[ -2  -8  -8  -4 -17   8  16   1  31   7  -9  19 -16 -11 -17 -39 -20  -9
  -7  -4   0 -10  -4  28   3  11  10  13   6  -4   8   2 -22  -1] : (81)/(30)
[  5 -10 -10   5   7 -11 -20  69  -6  -2 -26   4  12 -33  11 -32 -24  14
   1 -12  -4 -33 -17 -39 -13 -11  -8  -4 -73 -15  25 -11 -17  -2] : (81)/(20)
[  5 -14  11   3   5  16 -40  -8   3  -2  -5   6  31   0 -13 -27 -50   9
  -3 -11   8   8   7  39   1   1   3  -3 -25 -24 -13   0   2  19] : (78)/(20)
[ -1  -4   8 -13   7  13 -31  62  22  -5   8  12   6  -1   2 -36 -24  23
  -4 -36  10 -10   0 -15  -2  -7  19 -14   0 -28  19   7 -12  10] : (81)/(20)
[ -3  11  23   8 -14  32   7 -41  21  -1  12 -17 -28  33 -15  -7 -33 -13
   0  -9  10 -26   7  89   3 -17  48 -12   0  -6 -13   2 -10   4] : (78)/(19)
[ 11 -11  -1 -16 -15  35  28  22  27   3 -10  22 -58  38 -11 -45 -21 -22
  -7 -32  13   2  37  15   3  -9  61 -10  18  -2  12  12 -30  14] : (81)/(32)
[  3 -16   8   5   6   7 -27  44  -6   1 -11  10  -3   2   2 -27 -56   2
   0 -24   9 -15  10  50  -7 -15  21 -12 -13 -15   4  -7  -9   9] : (78)/(20)
[  5 -25  12  -4  10 -15 -16 -37   5   2 -13  15  12 -26 -10 -44 -40  -5
   2 -15  13 -16 -23  20  -2  -3  -3   2 -31  -7   5  -1  10  18] : (78)/(20)
[  5  10  10   8  -9   8  -3 -22  19   1 -22 -24  -3  29   7  16 -14   4
  -4  -4   1 -34   8  38  -9 -45  25 -12  -7 -21  -3 -13 -17  11] : (78)/(19)
[  8   1   4 -14   6  11 -15  36  13  -4  -9  11  -4 -15   0 -38   1   2
  -1 -30  12 -13   6 -14   7  14  24   2  17  -2  13  19  -3  16] : (81)/(20)
[ 10  -6  -1  -8   6   1 -23  69   2   4 -13  15   9 -18   4 -38 -19  11
   4 -27   5 -28  -7 -26  -9  -6  14  -7  -4 -10  26  -2  -6   3] : (81)/(20)
[-10  -2   5  15 -29   7  22 -31  29   5 -10  14 -13  -4 -28 -32 -35 -20
 -11   9   1  -9 -10  78   0  26  22   4   1   1 -11  -9 -16  -4] : (78)/(30)
[  6   8   4  19 -14   3   6  17  30   7   5   2 -14   4  -2 -23 -18   8
   1 -14   3 -38  -9  37 -13   1  20 -10   0  -7   7  -5 -22 -12] : (81)/(19)
[  3 -20   8   2   2   8  15 -55  12   3 -13   5 -41  34  -8 -25 -32 -20
  -4 -14   9  -3  15  51  -2 -27  39 -13 -13   1  -2   8 -10  20] : (78)/(32)
[ -3   8  14   4 -11   8   2 -48  18  -5  11 -11 -13  10   0 -18 -43  11
   8 -14  14 -22 -13  64  -1 -18  27 -10 -14   1  -6  -2   2  14] : (78)/(19)
[ 13 -10   7  -3  14   8 -24 -40  19  -6  -7  13  16  -3 -11 -44 -44  17
   7 -17  14   9   4  34   3  -7  10  -6 -24  -4   0   2   5  18] : (78)/(20)
[ 10 -11   6   4 -24  21  23 -26  11  -4  -4  12 -59  13  -7 -22 -56 -33
   4  -6  14  -2  12  89   1   2  48  -7  15   1 -22   2  -7  -6] : (78)/(33)
[  7  -6   0  20   8  -6 -19  48   1   0 -12   6  17 -28  15 -29 -17   4
   4 -14  -7 -32 -20  -4  -9  -6 -10  -5 -21  -7  17  -4  -8   6] : (81)/(20)
[ -1   0   5   3 -14  -1   7 -24  10  -2   3 -23  10   0 -13   4 -17 -34
  -6  21  -8 -46  -1  74   0 -18  17  -2 -10 -13  -9 -13 -20  -5] : (78)/(30)
[ -2   0   4   2 -21  15  14 -24  25   7  -2  -3   7   0 -25 -31 -24 -19
  -7   9  -1 -18   5  88  -1   7  31   4   3   2 -10  -8 -17  -6] : (78)/(30)
[  8 -14   5  -6  10   8 -28  -8  13   0 -12  23  12  -5 -18 -52 -22  10
  -1 -25  17   4   1  14 -31   2  15  -1 -21  -9   7  10  -1  26] : (78)/(20)
[  5  -9  -1  -7   6  -6 -21 -47  10   3 -10  17  23 -20  -9 -43 -40  13
  13  -6   8  29  -8  11   3  10 -22   7 -26  -3  -6   5   8   1] : (78)/(20)
[  1  -7   3  -3   4  -6 -10 -35  18   5  -4  14  24 -12  -6 -39 -34  26
   4 -13  10  13 -21   5   0   2 -24   0 -28  -2   4   5   4  20] : (78)/(20)
[-10 -12  -1  -9 -10 -15  28 -89  10   0 -11  11 -15 -21  -6 -29 -17 -39
  -1  12  -6  -5 -19  28  -1   8  -7   7 -28   1 -13  11  -3   4] : (78)/(32)
[ -5  18  12   2 -17   1   8 -22  19  -3  12 -14  -3   4  -6 -10 -11  14
  11  -4   5 -23 -22  44  -4  -5  15   0 -12  -2 -11  -1   0   1] : (78)/(19)
[ -6 -14   5  -5 -19  28  16 -57  38   9 -12  21 -20  17 -39 -46 -46 -11
 -10  -2   6  12  18  81  -2   9  21  -5 -10  -6  -6   6  -3  14] : (78)/(30)
[ -5 -16   2  14  -9   8  12 -24   6   2  -4  -5 -33  19 -11  -4 -41 -30
  -4   6  -2 -14  17  68  -6 -23  30 -25  -9  -2  -6  -7 -18  -2] : (78)/(32)
[  2  -6  22   5 -18  15  20 -19  33   3  -8  10 -13   5 -31 -30 -37 -18
  -8  10  23 -30   7  89   7  -4  29  -7  -6  -9  -9  -7 -44  -6] : (78)/(30)
[  5 -16  30  10   3  32 -25  26  10   3  -5   2  -1  28  -2 -27 -62  16
   1 -17  15  10  28  38  -6 -19  31 -16  -2 -15   2   1 -11  13] : (78)/(20)
[  1  19   7   5 -17   9  10 -32  22   0  13 -21   6   7   0  -1 -24   8
   6   4  10 -27 -20  74  -5 -10   5  -9   8  -5 -16  -4  -4  -6] : (78)/(19)
[ -2  16  16   7  -4  13  -8 -11  11  -4   8 -23  -2  20  -1   1 -18  14
  -3 -11  10 -17   6  50   1 -21  27  -6   1  -4  -7  -2 -10   8] : (78)/(19)
[ -5 -12  -2   4 -13  21  20 -18  25   5  -8  10 -22   2 -33 -29 -50 -39
  -3  14  -8 -18   7  89  -3   7  16   6  -3  -7 -12 -14 -24 -11] : (78)/(30)
[  1  -5   0   5 -17  12  29 -63  26   4  -8 -14 -31  19 -29  -5 -34 -32
  -5  -1   1 -15   9  74  -4 -21  33  -3  -9   0  -8  -1 -14   8] : (78)/(32)
[  1  -3   2  -2   9   7 -20  34  12   0  -8  15  12 -16   1 -35 -25  20
   3 -19  11 -16 -15 -11  -3   3  -8   5  -8  -4  14  -5   0   6] : (81)/(20)
[  6  16  32  -8 -25  44   4 -67  63   3  13  -1 -25  33 -30 -33 -36  27
  10 -23  34  13  23  89  13   8  67  -8   8 -16 -20  22   4  22] : (78)/(19)
[  5  -9   9 -17  10  14 -29   4  22   2  -6  20  19  -5 -10 -49 -41  36
   3 -20  18  21  11   2   3   7  10  -2 -13  -2  14   6   7  22] : (78)/(20)
[  3 -19   8 -10   7  11 -28 -18  12   4 -18  24   3  -9 -16 -61 -55   5
   0 -26  17   8  -2  47  -7 -11  24   2 -25 -15   1   8   0  28] : (78)/(20)
[-14   5  -3 -12 -17  22  28  16  30  -4  -6  12 -44   7  -7 -34  -8 -11
  -5 -29   7 -28   8   9  -1  -2  43  -7  11  -5  16  12 -25   2] : (81)/(32)
[  4  -8   4  -6 -20  -2  12 -39  12  -2  -2  13 -27   2 -12 -30 -39 -26
  -5  -8   9  -7 -10  72  -3   5  25   6  -5  -3 -11   5  20   3] : (78)/(33)
[ -5   3  -2   1 -10  23   1  -6  40   3  -5   1  -2  12 -34 -17 -26  -9
  -5   9   2 -16  14  70   2  -5  28  -6   6 -15  -8  -3 -23   5] : (78)/(30)
[ -3  -1   5   5 -14  10  25  34  -3   5  -1  14 -56   7  10 -17 -25 -25
   0 -17   4 -20  -3  51   1  -4  38  -2  11   7   7   8 -11 -10] : (81)/(33)
[  8 -17  -6   5  -5   8  18 -53  11  -3  -9  10 -28   1 -21 -42 -45 -41
  -5   8  -2  -3  17  70  -4  -9  24  13 -18   0  -7   0 -14   6] : (78)/(32)
[  3 -11  -7  -5   6   3 -19  50  17   4 -14  15   9 -17   3 -44 -19   8
   3 -19   7 -19 -10 -17 -10  -5   6  -9 -12  -7  24  -3 -19   9] : (81)/(20)
[  4 -12   4   4   5   2 -23  -9   9  -1  -6  15   9  -4  -6 -32 -44  -3
   2 -14  14  17  -2  35  -4   6  -1   3 -26  -5  -1   3   1  12] : (78)/(20)
[ -6  -7   6  -6 -30  31  17   2  21   1   5   4 -45  22  -9 -10 -11 -13
  -5 -22  12 -10  16  59   3  -1  53 -13  21  -6  -4  10  -9   1] : (81)/(33)
[ 10  -7   4  -1 -11  27  14  -9  17   1  -8  18 -29  11 -22 -28 -32 -11
  -1  -5   6  16  29  69  -3  20  28   1  26  -5  -9   5 -10  -2] : (78)/(30)
[ -3  -3   7   1 -11  20   9 -45  32  -7  -6   3  -9   5 -33 -27 -40 -15
   1  12   5   0   8  83 -15   1  22  -1   0 -11 -15  -8 -13   0] : (78)/(30)
[ -5 -10   3   6 -10  16  21  -3   7   3  -4   6 -41  18 -13 -18 -33 -35
  -9   7   0  -9  10  61   0 -13  34  -8   0  -3  -8 -15 -19  -3] : (78)/(32)
[  2 -13   4   9  -6  10  16 -58  12   1  -4   6 -39  38  -4 -10 -46 -18
 -10  -7   1  -3  33  49  -4 -36  46 -29 -15  -3  -2  -2 -12  17] : (78)/(32)

[  9   0  14 -14  48  20  -5   1   3   1 -62  10  18 -25  -8 -20   1  -9
 -34  14  27  22 -37 -11  -1 -20 -16  12  13  32 -27  10  25 -14] : <38>/(71)
[ 11   4   4  -8  25   3 -26  15   9  -5 -49   6 -28  -6 -10 -14  -2 -19
 -40  51   6   2 -35  -6  -1  -9 -18  17   0  27  -3  -7  12 -34] : <38>/(63)
[  9  12  11   8  11   5  44 -24 -23 -13  15  -1  -3  -8   6  -3   8  22
   0 -25   2  -8  -4  11 -35  -3  16  21 -10  11  -3  28   3 -14] : <41>/(71)
[ 10  11  10 -19  33   1   7  16  -3  -9 -38  12  -1 -17  -5  -9  -2   3
 -15  29  -5   5 -27 -19   9 -15   9   5  -4   7 -12   6   1 -21] : <38>/(66)
[ -7   2  -9   4  22  10   9 -10  12   1 -29  18   6 -13  -6  10  -9  10
  -6  33 -19   0 -39 -13  11 -28   2  18  19  19 -13  -9  -9 -22] : <41>/(66)
